Below are the code and all the weights of a small trained network. Each question names an input and a target symbol and asks about switching units off, where a switched-off unit gives its printed mean instead of its output.

import numpy as np


def w(rows, s, z=0):
    codes = np.array(rows[::2]) - 128.0
    scale = np.full(codes.shape[1], s)
    scale[-1] = z or s
    return codes * scale


def f(y):
    return y / 2 * (1 + np.tanh(0.7978845608 * (y + 0.044715 * y**3)))


def softmax(a):
    e = np.exp(a - a.max(-1, keepdims=True))
    return e / e.sum(-1, keepdims=True)


def log_softmax(a):
    a = a - a.max(-1, keepdims=True)
    return a - np.log(np.exp(a).sum(-1, keepdims=True))


def net(x, mask):
    ids = ['ΠΣΦΨαβζηλξτ'.index(c) for c in x.split()]
    T = len(ids)
    res = E[ids] + P[:T]
    r = res
    for j in range(2):
        rows = slice(2 * j, 2 * j + 2)
        q, k, v = (r @ M[0][rows].T for M in (Q, K, V))
        z = softmax(np.where(np.tri(T) > 0, q @ k.T / 2**0.5, -1e9)) @ v
        o = O[0][rows]
        res = res + np.where(mask[j], z, o[:, -1]) @ o[:, :-1]
    y = f(res @ A[0][:, :-1].T + A[0][:, -1])
    res = res + np.where(mask[2:10], y, B[0][:, -1]) @ B[0][:, :-1]
    return log_softmax(res[-1] @ U[:, :-1].T + U[:, -1])


Q, K, V, O, A, B = {}, {}, {}, {}, {}, {}
E = w([
[103,109,77,116],'Π',
[148,60,160,59],'Σ',
[194,69,118,152],'Φ',
[162,213,172,191],'Ψ',
[58,177,128,94],'α',
[106,123,216,125],'β',
[155,212,33,185],'ζ',
[244,160,204,115],'η',
[127,137,55,50],'λ',
[181,249,150,90],'ξ',
[74,154,110,43],'τ',
],0.015)
P = w([
[70,90,103,43],'0',
[116,87,135,22],'1',
[144,97,169,12],'2',
[174,98,196,6],'3',
[192,96,220,2],'4',
[213,102,241,5],'5',
[235,96,253,11],'6',
],0.0052)
Q[0] = w([
[70,98,93,253],'h0',
[129,146,89,183],'h0',
[162,148,84,25],'h1',
[137,199,132,43],'h1',
],0.044)
K[0] = w([
[3,125,29,124],'h0',
[97,169,75,156],'h0',
[250,91,200,113],'h1',
[190,147,234,137],'h1',
],0.036)
V[0] = w([
[137,192,90,37],'h0',
[153,67,136,66],'h0',
[198,102,35,143],'h1',
[106,1,142,116],'h1',
],0.016)
O[0] = w([
[105,105,122,247,254],'h0',
[94,99,59,129,215],'h0',
[195,84,75,152,83],'h1',
[168,103,226,110,76],'h1',
],0.013,0.0091)
A[0] = w([
[168,189,158,192,159],'n0',
[220,254,159,193,7],'n1',
[149,226,69,138,40],'n2',
[163,67,149,168,79],'n3',
[169,133,161,178,1],'n4',
[120,124,165,101,92],'n5',
[124,179,110,145,187],'n6',
[96,24,150,157,66],'n7',
],0.015,0.0062)
B[0] = w([
[153,132,72,129,189],'n0',
[63,116,114,93,187],'n1',
[145,44,227,107,247],'n2',
[175,194,96,127,177],'n3',
[101,28,191,119,128],'n4',
[113,135,8,157,150],'n5',
[192,184,160,147,233],'n6',
[69,82,166,112,215],'n7',
],0.016,0.011)
U = w([
[200,62,37,15,204],'Π',
[216,179,45,152,255],'Σ',
[71,181,72,26,198],'Φ',
[134,154,190,15,164],'Ψ',
[120,61,121,93,120],'α',
[122,35,20,186,84],'β',
[91,222,142,151,161],'ζ',
[152,109,175,195,127],'η',
[182,2,104,94,42],'λ',
[36,115,169,131,58],'ξ',
[84,9,114,9,51],'τ',
],0.0065,0.0078)

Each question gives the input, a string of symbols that net reads in full, and the target symbol t.
The units are the heads (2 rows each of Q, K, V and O) and the neurons (one row each of A and B). Each row of codes is followed by its name. A weight is (code - 128) times the scale printed after its matrix; where a second scale follows, it is the last column's (O, A, B and U).
mask holds one flag per unit, heads first, then neurons. A switched-off unit (its flag False) gives its mean, the last column of its rows in O or B, instead of its output. The means were averaged over made-up inputs and are rounded, as every weight is.
A unit's drop is (log p(t) with every unit on - log p(t) with that unit switched off) / (log p(t) with every unit on - log p(t) with every unit switched off).
The circuit of an input: a set's keep is (log p(t) with only the set's units on - log p(t) with every unit switched off) / (log p(t) with every unit on - log p(t) with every unit switched off). Starting from all 10 units, units are removed one at a time, each time the one whose removal leaves the highest keep (on an exact tie, the one counted first), for as long as the keep stays at least 0.8.
units of the circuit, in order: the units of the circuit, biggest drop first
unit that matters most: the unit with the biggest drop
heads that matter: for each layer, one digit per head in row order, 1 if its drop is at least 0.15 and else 0, layers parted by /
drop when u is switched off: that unit's drop, to one decimal
input ξ Σ τ λ τ Φ Π, target Π: units of the circuit, in order : h0; h1
input λ λ λ Ψ τ, target Ψ: unit that matters most : h1
input τ Σ λ ξ λ λ, target η: units of the circuit, in order : n2; h1; h0; n6
input λ Ψ ζ λ λ α λ, target Ψ: units of the circuit, in order : h0; h1; n2; n5
input ζ τ α Φ τ λ τ, target Π: units of the circuit, in order : h0; h1; n2
input β ζ τ ζ, target Φ: units of the circuit, in order : n1; h0; n0
input λ λ Σ α λ Ψ ζ, target Ψ: units of the circuit, in order : n2; h0; n6; n1
input β λ ζ α λ β τ, target Φ: units of the circuit, in order : n5; h1; h0
input ζ α λ λ α, target ζ: heads that matter : 01
input Φ λ Φ τ, target Π: heads that matter : 11
input β λ Ψ Π τ ζ, target Ψ: drop when n6 is switched off : 0.6
input ζ ξ ζ, target η: drop when n2 is switched off : 3.8
input α ξ α λ Π, target η: drop when n7 is switched off : 0.0
input Φ Σ Π, target τ: drop when n7 is switched off : 0.9
